Below is a small trained network, with its code and all its weights. Each question gives an input and a target symbol and asks what happens when units are switched off, that is, made to give their printed mean instead of their output.

import numpy as np


def w(rows, s, z=0):
    codes = np.array(rows[::2]) - 128.0
    scale = np.full(codes.shape[1], s)
    scale[-1] = z or s
    return codes * scale


def f(y):
    return np.maximum(y, 0)


def softmax(a):
    e = np.exp(a - a.max(-1, keepdims=True))
    return e / e.sum(-1, keepdims=True)


def log_softmax(a):
    a = a - a.max(-1, keepdims=True)
    return a - np.log(np.exp(a).sum(-1, keepdims=True))


def net(x, mask):
    ids = ['ΔΘΣΩγηξπφ'.index(c) for c in x.split()]
    T = len(ids)
    res = E[ids] + P[:T]
    r = res
    for j in range(2):
        rows = slice(3 * j, 3 * j + 3)
        q, k, v = (r @ M[0][rows].T for M in (Q, K, V))
        z = softmax(np.where(np.tri(T) > 0, q @ k.T / 3**0.5, -1e9)) @ v
        o = O[0][rows]
        res = res + np.where(mask[j], z, o[:, -1]) @ o[:, :-1]
    y = f(res @ A[0][:, :-1].T + A[0][:, -1])
    res = res + np.where(mask[2:18], y, B[0][:, -1]) @ B[0][:, :-1]
    return log_softmax(res[-1] @ U[:, :-1].T + U[:, -1])


Q, K, V, O, A, B = {}, {}, {}, {}, {}, {}
E = w([
[193,151,104],'Δ',
[197,127,151],'Θ',
[192,111,4],'Σ',
[169,77,116],'Ω',
[84,131,118],'γ',
[160,79,214],'η',
[143,18,112],'ξ',
[251,146,29],'π',
[195,102,155],'φ',
],0.015)
P = w([
[48,214,241],'0',
[216,48,178],'1',
[219,54,167],'2',
[225,66,157],'3',
[227,68,180],'4',
[232,69,159],'5',
[243,70,149],'6',
[244,63,181],'7',
[254,52,221],'8',
],0.0059)
Q[0] = w([
[196,110,140],'h0',
[110,160,110],'h0',
[184,79,144],'h0',
[6,166,102],'h1',
[149,81,115],'h1',
[160,113,124],'h1',
],0.024)
K[0] = w([
[67,211,160],'h0',
[132,82,133],'h0',
[12,200,156],'h0',
[192,112,160],'h1',
[2,149,150],'h1',
[76,140,104],'h1',
],0.019)
V[0] = w([
[134,137,187],'h0',
[189,230,90],'h0',
[119,74,175],'h0',
[3,182,23],'h1',
[151,242,211],'h1',
[199,212,98],'h1',
],0.014)
O[0] = w([
[162,95,164,210],'h0',
[126,66,56,109],'h0',
[166,176,164,180],'h0',
[55,76,123,2],'h1',
[188,107,150,207],'h1',
[145,47,8,104],'h1',
],0.013,0.0068)
A[0] = w([
[121,188,175,236],'n0',
[85,138,169,126],'n1',
[93,218,136,169],'n2',
[144,103,162,100],'n3',
[125,127,151,179],'n4',
[121,127,163,109],'n5',
[133,114,160,231],'n6',
[133,122,89,148],'n7',
[135,87,220,148],'n8',
[49,96,58,133],'n9',
[63,77,100,44],'n10',
[198,127,115,187],'n11',
[138,70,109,88],'n12',
[92,183,166,255],'n13',
[104,81,119,115],'n14',
[9,131,89,169],'n15',
],0.015,0.0051)
B[0] = w([
[77,92,84,236],'n0',
[210,113,93,149],'n1',
[160,104,115,168],'n2',
[130,174,113,185],'n3',
[90,122,111,164],'n4',
[77,150,124,165],'n5',
[101,110,45,193],'n6',
[107,127,194,154],'n7',
[153,186,81,252],'n8',
[134,144,193,161],'n9',
[182,229,194,150],'n10',
[12,95,176,255],'n11',
[120,206,164,174],'n12',
[137,69,97,190],'n13',
[3,188,44,152],'n14',
[158,15,201,140],'n15',
],0.0059,0.023)
U = w([
[91,103,221,3],'Δ',
[173,254,173,30],'Θ',
[72,21,101,203],'Σ',
[145,127,123,196],'Ω',
[168,156,2,203],'γ',
[156,104,69,123],'η',
[235,44,176,219],'ξ',
[204,104,186,81],'π',
[26,165,88,83],'φ',
],0.0077,0.0043)

Each question gives the input, a string of symbols that net reads in full, and the target symbol t.
The units are the heads (3 rows each of Q, K, V and O) and the neurons (one row each of A and B). Each row of codes is followed by its name. A weight is (code - 128) times the scale printed after its matrix; where a second scale follows, it is the last column's (O, A, B and U).
mask holds one flag per unit, heads first, then neurons. A switched-off unit (its flag False) gives its mean, the last column of its rows in O or B, instead of its output. The means were averaged over made-up inputs and are rounded, as every weight is.
A unit's drop is (log p(t) with every unit on - log p(t) with that unit switched off) / (log p(t) with every unit on - log p(t) with every unit switched off).
The circuit of an input: a set's keep is (log p(t) with only the set's units on - log p(t) with every unit switched off) / (log p(t) with every unit on - log p(t) with every unit switched off). Starting from the 12 units with the biggest drops (on a tie, the unit counted first), units are removed one at a time, each time the one whose removal leaves the highest keep (on an exact tie, the one counted first), for as long as the keep stays at least 0.8.
units of the circuit, in order: the units of the circuit, biggest drop first
unit that matters most: the unit with the biggest drop
k most important neurons: the k neurons with the biggest drops, biggest first
which heads matter: for each layer, one digit per head in row order, 1 if its drop is at least 0.15 and else 0, layers parted by /
drop when u is switched off: that unit's drop, to one decimal
input Δ Ω η Δ Θ Δ φ, target Σ: unit that matters most : h0
input Θ Σ Θ, target ξ: 2 most important neurons : n0, n14
input ξ η η Δ Ω, target γ: 3 most important neurons : n0, n11, n13
input Θ η Σ ξ Ω, target ξ: 2 most important neurons : n0, n14
input π π ξ, target φ: which heads matter : 10
input η Δ Θ Θ Σ Σ, target Θ: which heads matter : 11
input π η η Θ Δ Ω, target φ: 2 most important neurons : n14, n12
input π η η π ξ, target φ: units of the circuit, in order : n14, h0, n12, n10
input π γ η η Σ η, target γ: 2 most important neurons : n11, n8
input Σ η η η η Δ η η, target Δ: 4 most important neurons : n10, n15, n9, n14
input Σ Θ π η Δ, target Δ: 3 most important neurons : n15, n9, n10
input Σ Ω η η η Σ, target Δ: 3 most important neurons : n15, n9, n10
input ξ η γ η γ, target γ: 3 most important neurons : n11, n0, n13
input ξ φ η Σ Σ Θ, target γ: 2 most important neurons : n0, n13
input η Δ γ Θ η, target γ: unit that matters most : n8
input Σ η Θ η Θ η Δ π η, target Δ: drop when h1 is switched off : 2.0
input Θ φ π Δ, target ξ: drop when n8 is switched off : 0.1
input η Δ η Σ η Ω π π, target Θ: drop when n10 is switched off : -0.1
